[128 = 0]
[201 131 160 106 111  94 147 127 154  61 168 173 114 156 139 119 131 117
  96 139 101 111 116 166 115 137  88  67 117 130 134 106 148 152 104 116
 160 100  98 137  78 202 177 140 120 165 136  67 106  90 160]  (19)
[186  95 119  90 125 110 133 147 159  48 150 147 103 172  95 145 127  79
  91 121 100 145 141 151  66 128 150  91 124 142 162 106 142 155 151 121
 131  76 121 147 119 102 102 154 102 164 121 103 113 121 159]  (23)
[126 128  86 173 139 148 123 152 105 161  96 149 151  91 155  93 135 157
 114 113 104  98 122 114 156 142  81 115 121 112 102 114 120 124 131 157
 155 149 101 138 133  96 108 141 147 141 136 157 133 127 137]  (23)
[120 126 101 200 157 112 120 157 108 173  95 156 130  89 141 113 152 180
  99  81 123 136 121  98 169 157 134 143 104 106 111 116 171 112 143 131
 116 122  90 140 156 163  68 116 137 117 105 158 141 114 118]  (23)
[205 132  83  98 128  82  89 111 146 163 141 184  96  89 108 102 136 145
 161 128 136  84 152 202  97 119 137  56 109 105 100  76  96 174 133 168
 112  68  93 109  73  65 112 195 105 178 144 130 145  96 168]  (19)
[130 104 121 151 167 128 126 184 125 154 128 172 122  90 135 107 136 188
 113  79 147 170 124 117 144 129 139 130 124 116 116  80 133 118 149 141
 108 119 129 158 100 130  62 155 181 115 103 254 140 106 115]  (22)
[159 107 116 121 137  95  91  67 154  71 148 133 124 135 116 148  82  92
 128 120  87  84 138 131 154 137  95 142 128 121 163 125 148 154 130 130
 134  94 129 115 110  60 194 130 158 165 131  48 105 118 140]  (14)
[164 103  86 129 146  97 140 118 142  97  92 172 101 167 123 169 152  96
  93 115 110 155 143 106  98 121 145  79 112 138 148 111 159 119 152 116
 105 101 105 174 166 118  66 161 114 127 145 121 122 134 158]  (23)
[120 131 143 145 165 115 113 169 154 155 141 155  98  98 104  94 120 182
 120  66 149 140 153 143 140 123 149 147 117 120 117  86 120 124 187 153
  86 108 151 124 133 101 141 166 213 115  96 242 124 132 111]  (19)
[157 104 157 144 158  77 115  89 130 121 129 150 155 112 141 110  91 131
 127 119 110  99 142 129 133 128  93 130 108 102 121  88 109 148 121 150
 176 105 135 140  91 134 105 153 153 142 115 153 104 103 117]  (14)
[136 128 120 177 122 135 127  75 155 105 154 134 118 155 129 130  91 111
 101  81 114  97 175 136 164 124 106 194 125 150 103 132 140 136 133 121
 118 134 108 130 130  89 197 140 164 138 126 122 136 129 129]  (19)
[160 112  76  86 138 112 118 101 144  93 118 148  94 139 108 149 112 126
 118 132 126 115 155 130 108 121 126 100 140 132 117  90 115 144 160 141
 110  89 113 135  95  53 105 143 116 171 130  93 136 115 138]  (19)
[142 140 125 188 130 135 139  80 151 183 143 125 162 116 159  38 107 150
 163 107 139  85 155 133 142 112  91 141  86 126 135  98 104 120 116 172
 153 134 125 125  91 109 172 165 203 122 116 191 107  86 126]  (19)
[162 151  86 164 142  82  93  73 160 113  99 141 106 143 104 208  78  85
 140  93 104 125 175 115 125 130 160 128 118 109 167 113 163 162 161 120
  91  94 144 165 151  85 170 136 140 133 152  39 156 136 112]  (19)
[121 121 144 157 130  91  98  66 156 142 155 130 134 117 107 153  97 145
 105  84 113  91 172 150 155 140 115 146 109 123 129 118  93 159 147 120
 135 103 150 117  87  65 182 174 149 152 123  73 148 140 118]  (14)
[112 119  93 101 127 198  97 209 107  79 156 127 151  82 105  99 159 175
 121 119 125 117 139 148 135 138 143 161 135 141  98 108 125 124 145 161
 100 118 139 102 148  64 102 127  98 122 122 235 144 161 133]  (23)
[127 111  85 133 160 180 146 102 125 128 115 139 107 158 110 165 145 159
  87 111 133 144 151 109 103 122 159 117 131 161 104 128 164 119 145 125
 160 144 101 143 202  88  89 131 112 144 124 171 129 111 134]  (23)
[108 126 175 173 121 118 171 117 112 106 117 125 141 168 171 111 138 130
 113 147 112 150 114  90 118 131 129 130 102 145 133 159 164 109 105 142
 172 176 116 146 154 175 141 124 129  95 135 151 126 126 134]  (23)
[141 117 120 195 132 101 143 100 147 136 100 150 138 184 173  59 132  90
  86 107 104 151 151 119 129 138  99 135  86 157 123 156 128 114 109 136
 156 159 114 177 154 178  87 133 158 110 118 151 128 128 138]  (22)
[156 115  87 115 137 153  96 191 108  71 100 167 137  84 144  46 154  87
 146 105 126 120 116 125 147 148  80 125 140 111 108  67 190 114 137 154
 104 148 110 120 138 106  78 111 149 122 117 221 116 134 172]  (23)
[132 105 137 127 145 114 121 163 130 112 122 159 121 114 136  76 133 162
 127 148 118 152 118 111  91 115 123 100 129 118 129  87 147 110 134 166
 149 137 125 143 119 137  92 126 143 125 101 236  96 117 132]  (23)
[171  98 188 157 170  73 125  96 146  66  91 166 106 164 160 151 110  91
  85 146  80 162 116  86 116 145  82 149 143 119 151 132 197 131 120 121
 180 134 123 153 166 173  88 113 172 149  99 114  97 133 136]  (19)
[153 130  83 120 153 182  88 110 137 149 135 123 127 112 133 157  90 147
 136  84 139 108 155 106 148 120 136 190 144 151 146  76 160 133 132 117
  90 136 118 146 121  69 133 142 158 134 120 173 132  97 114]  (22)
[111 137 108 138 121 184 118  86 129 112 179 128 154 124 126  67 105 152
  97  89  95  87 140 140 151 119 102 178 119 157 108  85 143 151 132 147
 166 139 131 103 126  68 166 146 145 150 133 208 133 124 138]  (19)
[140 116 181 119 131  68 105  62 164  47 152 164 101 120  98 138 119 122
 104  95  72 112 148 177 116 121 148  64  86  99 131 135 118 166 179 140
 115  85 135 114  82  74 214 172 163 147 110 101 119 143 113]  (14)
[151 127  85 173 132 180 135  79 123 121 100 130 126 184 139 198 118  76
  96 120 113 147 173  89 111 144 170 146 122 170 140 152 179 117 112 118
 124 155  95 170 192 106  80 121  87 123 161  54 160 125 155]  (23)
[102 103 155 152 146 128 142 143 127 144 130 111 136 112 142 104 112 142
  99 160 106 116 117 131 111 118  80 146 142 133 100 118  93 146 121 141
 185 135 149 114  76  67  87 173 148 192 106 235 111 154 105]  (14)
[166 109 154 159 127  89 129 111 153  75 101 126 116 177 131  96 131  67
 133 141 100 117 144 119 121 139  96  87 102 151 128 124 111 114 105 132
 168 117 146 165 144 146 107 143 141 135 137  79 117 150 137]  (19)
[183 142 188 104 116  77  96 181 102 107 171 180 139  80 117  54 152 145
 162 107  93  78 139 179 158 157  89  56  90 102 127 126 105 173 126 158
 116  97  99  99  81  71 171 160 121 142 122  95 132  97 161]  (22)
[162 139 162 205 120  93 158  50 154  90 119 147 145 154 151  94 103 105
  87  88  89 125 160 108 166 149  95 159  89 137 134 161 198 136 121 116
 145 162  92 152 189 140 183 110 181 114 126  62 137 115 142]  (19)
[137 130  89 164 115  81 120  52 149  65  86 118 109 180 105 191 103  72
 142 102  89  86 167 128 128 147 149  83  96 135 150 156 171 149 138 124
 119 132 121 134 176  82 172 114 115 119 167  35 155 163 147]  (22)
[142 130 141  75 125 100 132 110 136 114 177 164 125 103  96  70 143 172
  97  71 118  85 136 185 148 129  92 132 125 123 101  98 112 160 143 123
 128 118  98  98  75  51 188 144 154 171  96 146 125 119 131]  (14)
[176 141 108 185 151  54 110  68 175 114  85 172 124  93 138 110  92 140
 145  50 125 108 171 112 174 144 119 117  81  99 154 103 190 150 148 148
  97 113  98 169 136 133 146 138 203 108 125  56 120  88 135]  (19)
[154 107  84 106 158 177 103 190  99  92 109 149 131 114 139  83 140 126
  98 139 123 139 115  89 126 138 132 167 147 127 138  93 187 140 119 123
 118 121 124 130 140 164  75 119 114 111 105 210 104 125 141]  (22)
[133 121 187 121 115 160 117 123 124  73 168 124 136 125 113  65 140  96
 103 114  94  86 135 160 147 133  87 120  91 122 158 145 128 152 113 162
 163 123 132  91 102  93 214 128 156 123 115 127 103 130 151]  (19)
[172 112  82 149 161  66 107 127 112 133 123 222 108  80 116 142 135 139
 103  78  95 124 170 127 137 142 141  59  69 101 116 111 136 154 151 167
  89  84  80 146 123  84  58 173 120 116 113 144 141 105 151]  (23)
[159 122 121 115 124  67 112  59 145 126 156 139 117 119 102 168 116 132
 109 132  89  84 160 155 139 149 104  60  91 109 105 157 101 175 147 115
 161  95  91 108  85  66 178 218 109 184 160  42 153 105 142]  (14)
[163  97 102 138 154  53  87 189 152  92  92 187  99 101  98  48 145  75
 127  83 115 159 148 147 149 154 111  63 103 114 141  84 134 120 151 131
  76  74 127 146  91 128  64 169 164 120 102 147 133 138 153]  (23)
[104 133 138 187 152 155 131  69 146 141 132 119 132 132 145 183  83 176
  91  97 135 139 125  97 162 135 113 199 170 142 121 127 168 139 140 118
 172 148 149 135 172 107 167 121 162 146 107 159 107 147 109]  (19)
[135 113 166 117 147 171 148  80 157  75 182 139 108 158 104 131 115 184
  84 101 109 144 125 156 100 116 129 153 134 151 141 100 152 157 146 130
 145  89 125 124  91 106 192 146 158 171  97 199 106 105 114]  (14)

[116  99 112 129 219 122 162 145  96 146 127  69  75 126 141 144 124 187
 168 103 107  76 154 106 135  93 125 119 100 165 103 137  98  90 130 123
 123 107 237 125 149 137  92 119  93 105 118 138 133 110  90 172 144 141
 142 129 105 145 118]  <87>
[152 134 131 118 222 133 115 127 156 117 142 158 155 117 102 129 122  37
 134 136 202 137 177 175 118  99 123 137 146 136 172 175 148 152  82 126
 152 111  33 121 126 124 172 119 143 174 133 125 127 161 156  79 148 156
  82 104 119 182 152]  <92>
[172 152 145 117 190 133  95 137 166 110 132 238 129 154 111  92 143  36
 141 163 168 183 148 210 103 176 105 115 124  95 221 146 192 146  94 135
 131 135   1 117 146 111 169 147 156 164 131 106 140 137 163  85 134 142
  43  77 115 193 138]  <87>
[106 128 119 138 107 118 142 122 119 141 126 126 111 116 142 139 121 200
 120 117  99 116 114  89 139 113 136 126 137 129  93  95 102 120 136 121
 121 128 188 130 114 128 136 129 125 118 127 138 127 125 116 139 120 126
 173 138 129  70 118]  <93>
[128 105 119 122 199 132 150 142 104 135 136  94 107 124 128 140 125 138
 160 111 137  76 159 139 132  96 129 129 110 158 119 146 113 107 122 128
 131 114 187 128 150 139 106 109 101 119 122 133 129 124 106 155 148 138
 119 129 109 165 130]  <92>
[134 101 104 125 255 128 151 146 124 138 141 102  90 110 120 151 114 107
 170 106 182  66 204 144 132  58 122 123 122 168 134 176 109 113  77 119
 150  83 162 118 143 135 156 101 106 148 121 138 132 148 111 133 166 174
  93 107  94 189 140]  <87>
[161 144 153 116 109 143 101 129 153 109 135 159 179 152 103 102 144  32
 124 153 166 173 144 188 110 171 121 131 124 119 198 160 181 147 127 140
 134 133  18 129 140 124 123 134 145 144 134 112 128 129 151  85 130 115
  66 118 129 197 145]  <92>
[133 123 123 126 174 131 131 122 133 127 138 137 150 112 113 142 117  79
 126 116 170 101 179 136 130  90 134 146 143 153 124 159 120 141  98 124
 147 111 103 128 121 132 152 112 132 156 131 133 119 149 136 107 142 146
 122 129 127 152 148]  <89>
[135 148 138 124 103 131 107 118 153 116 131 165 158 123 117 117 131  80
 105 142 151 147 124 149 124 138 130 132 148 115 153 130 147 154 111 128
 134 131  38 128 114 122 153 135 154 150 133 124 125 145 154  81 124 130
 118 120 140 127 139]  <93>
[147 162 159 123  34 135  90 118 161 108 126 192 174 149 115  97 144  65
  98 165 131 194  96 155 113 192 124 129 141  88 176 113 170 156 136 138
 118 156   2 130 119 120 142 152 155 143 136 110 128 132 162  85 110 111
 100 126 151 133 132]  <92>
[157 136 137 125 206 133 115 147 156 119 129 135 109 153 117 100 141  79
 154 147 147 152 152 187 109 160 107 110 107 109 195 141 175 118 109 135
 126 130  76 117 154 119 131 137 128 137 125 113 141 126 133 122 139 136
  52  90 107 188 131]  <93>
[107 121 111 139 230 110 142 138 130 138 120 113  51 118 153 138 119 203
 146 117  99 115 130 108 133 110 119 109 122 110 102 102  98 109 116 117
 116 107 196 118 125 118 153 130 125 121 122 138 139 121 109 159 129 149
 147 104 114  88 108]  <93>
[103 144 133 137  18 118 119 109 133 127 116 153 127 121 143 127 127 157
  94 134  95 155  72  95 134 164 137 127 147  98  93  73 111 132 151 126
 116 138 123 133  99 120 138 148 147 119 133 130 125 122 137 125  99 109
 181 141 153  51 115]  <93>
[128 160 137 133  31 121 102 117 159 117 116 172 120 136 134 101 138 145
  97 156 100 196  86 136 119 176 119 116 142  70 156  88 155 145 141 131
 111 151  63 127 110 111 159 158 161 129 133 119 133 122 152 108 102 114
 134 113 147  83 119]  <93>
[ 96 122 122 140  38 120 150 130 100 141 113  94  89 127 159 135 129 243
 123 113  63 109  81  72 141 138 133 120 114 119  71  84  92 101 184 126
 105 142 230 135 125 130  91 134 112  87 123 135 129  96  98 182 109 108
 192 149 142  65 102]  <92>
[155 147 135 124 187 128 104 128 165 117 130 174 117 134 112 108 131  64
 125 154 169 177 149 179 112 150 111 119 140  96 185 133 161 150  91 130
 135 127  19 117 131 112 188 136 156 164 130 120 137 146 158  89 132 148
  71  87 118 157 139]  <92>
[135 128 123 125 189 130 125 125 139 125 138 144 149 116 116 132 122  85
 131 127 168 127 160 146 127 103 127 135 142 138 145 152 131 140 100 126
 143 112  86 124 125 125 157 118 137 153 131 130 126 150 138  97 142 149
 103 121 122 156 145]  <89>
[133 117 120 123 178 135 131 127 123 130 138 121 146 120 115 140 123  93
 135 120 155 104 157 141 129  96 129 137 130 154 131 160 127 130 112 127
 145 117 121 129 132 135 128 111 120 141 128 130 125 139 128 115 146 137
 113 129 122 163 143]  <89>
[116 129 119 138 186 112 137 139 132 138 118 114  54 129 149 125 128 177
 125 123  89 134 122 116 127 138 115 104 111  99 124  88 117 107 128 122
 114 118 173 119 132 117 145 138 123 114 122 130 141 115 113 152 122 138
 132 100 114  94 108]  <93>
[119 117 118 131 172 124 144 136 114 138 126 102  97 126 139 136 127 162
 140 118 115 106 137 113 129 114 128 123 115 136 115 128 115 110 136 124
 124 122 174 126 137 130 112 122 114 115 123 134 131 120 109 156 127 130
 140 127 119 120 121]  <93>
[137 114 107 129 255 121 135 147 147 136 132 124  52 119 129 134 117 125
 171 124 152 111 188 159 119  89 106 109 121 124 152 146 126 118  74 118
 137  89 128 109 142 118 181 119 125 152 120 132 143 145 123 129 155 177
  84  78  91 146 161]  <92>
[ 97 110 104 138 172 116 152 122 112 145 126 109  87  95 146 156 109 196
 127 103 111  83 131  94 144  73 137 131 138 146  74 120  73 118 127 115
 133 104 245 128 111 132 144 114 119 123 126 146 125 131 107 151 129 143
 178 139 127  90 121]  <89>
[153 121 130 118 173 139 126 133 126 118 137 123 154 132 108 128 129  70
 142 128 161 113 163 155 123 129 127 136 127 147 156 168 143 133 114 130
 142 125  96 128 139 134 120 116 122 140 129 125 126 137 133 112 147 133
  93 127 119 189 144]  <93>
[155 131 143 116 130 142 117 132 133 114 137 138 178 143 105 119 139  41
 130 137 162 138 149 168 116 144 128 140 126 140 168 166 162 142 127 137
 140 139  40 131 142 133 110 121 131 142 132 116 125 133 143 102 140 121
  77 132 128 194 151]  <89>
[145 134 128 123 226 133 116 128 157 117 140 165 133 121 108 126 124  53
 134 139 193 141 175 174 120 106 121 129 145 135 167 166 148 148  82 125
 150 104  40 119 125 121 176 118 143 173 130 125 131 161 153  83 152 162
  77  98 116 167 149]  <92>
[136 116 107 127 255 122 138 143 139 137 136 126  77 109 124 139 114 111
 160 120 168 100 198 148 129  73 117 120 130 145 140 156 114 122  76 118
 146  88 139 112 135 123 174 112 124 159 123 137 136 152 124 130 157 175
  88  93 101 169 137]  <92>
[135 114 113 126 255 125 132 137 140 130 135 133 103 120 116 136 122 105
 150 126 158 120 169 157 125  98 119 123 130 136 140 150 123 129  91 123
 140 104 126 119 134 126 160 119 129 149 126 132 134 144 133 115 147 160
 102 103 110 154 142]  <89>
[134 108 105 127 255 121 148 146 135 137 139 106  77 112 119 146 113 110
 169 112 171  96 197 152 129  59 120 121 126 153 138 165 115 118  68 117
 150  85 178 115 142 129 166 108 117 152 121 137 136 150 100 131 164 176
  95  96  95 179 140]  <87>
[160 115 123 115 255 140 127 139 135 122 146 123 151 128  98 132 118  36
 158 124 194 107 199 176 119  87 124 137 124 164 180 195 136 135  89 130
 151 108  82 122 146 135 141 103 121 158 128 126 127 153 138  99 165 155
  62 110 108 221 155]  <87>
[149 149 158 120   1 145  97 115 141 109 131 164 211 146 107 106 144  48
 103 151 144 169  98 158 118 179 133 141 138 110 170 136 168 157 126 141
 130 163   8 138 122 128 109 141 150 137 138 109 120 129 158  82 114 100
 110 141 148 160 141]  <92>
[104 106 101 136 229 115 156 131 110 146 129 100  82  98 143 158 104 175
 146  99 126  73 155  95 144  64 133 128 130 152  78 129  73 113 110 114
 136  98 214 124 123 133 146 110 113 126 123 147 127 136 106 152 140 153
 159 128 115  95 123]  <92>
[147 124 128 121 229 131 123 144 143 125 135 128  99 138 118 116 132  87
 145 135 155 131 167 169 118 129 113 117 114 125 168 148 151 124 102 129
 135 116 109 119 148 125 142 125 125 138 126 121 137 132 127 123 145 145
  77 100 108 174 133]  <93>
[151 124 129 116 216 140 117 127 141 118 148 146 189 118  91 138 123  28
 134 128 207 112 194 168 122 106 130 145 145 166 159 191 141 153  88 127
 161 109  55 129 126 135 156 107 133 168 133 127 120 162 150  79 160 152
  75 124 119 199 160]  <87>
[139 151 139 126  95 127  98 119 161 118 129 178 144 130 116 113 132  88
 108 150 147 182 123 160 118 151 122 126 149 100 156 122 158 155 113 129
 132 135  15 126 116 116 165 142 160 152 133 120 129 146 151  87 120 131
  96 108 138 129 134]  <93>
[158 125 136 112 159 146 116 130 134 110 145 141 190 133  96 123 131  17
 138 130 192 123 178 181 119 114 133 146 131 158 181 193 158 148 106 135
 153 126  38 129 138 137 124 113 130 158 132 119 122 150 147  93 162 134
  73 125 124 215 157]  <87>
[135 103 111 125 255 127 156 152 108 142 130  74  66 130 138 136 123 146
 180 105 132  78 174 136 128  98 116 114  94 150 138 149 117  95 108 126
 127 106 207 121 156 132 113 114  96 113 117 132 137 115  96 165 153 153
  94 103  95 186 123]  <87>
[ 98 116 103 140 180 112 158 129 118 145 122 107  68 106 153 152 112 214
 138 107 100 100 125  86 144  86 130 120 130 137  76 107  80 109 124 117
 131 104 230 123 119 127 144 121 118 113 121 145 131 126 108 161 126 149
 171 128 123  67 113]  <89>
[131 112 119 125 205 129 141 135 119 131 135 108 122 125 124 137 124 124
 148 117 142  99 157 137 127 101 128 133 119 153 128 154 111 114 116 126
 137 110 161 127 138 136 123 112 117 131 125 132 128 133 118 127 145 140
 122 131 113 161 138]  <89>
[165 134 142 114 174 141 110 141 137 115 136 136 149 154 107 108 139  57
 147 145 162 144 161 180 111 156 115 126 114 128 188 161 175 131 108 137
 133 136  60 122 153 127 124 131 129 143 129 110 133 132 139 104 143 130
  64 108 112 212 141]  <89>
[119 148 142 133   9 125 114 109 141 120 124 165 158 123 130 123 137 142
  92 140 112 154  89 113 131 146 135 134 150 108 123 101 125 148 142 131
 125 140  87 133 103 122 137 142 151 135 135 126 124 133 145 115 109 113
 156 142 153  77 127]  <93>
[115 101  97 132 255 114 153 144 120 148 132  92  53 108 141 150 105 170
 167 105 144  71 176 116 137  65 122 118 120 151 105 140  92 101  98 115
 135  87 233 116 138 127 151 108 109 129 118 142 137 135 104 164 148 170
 134 103  98 129 124]  <92>
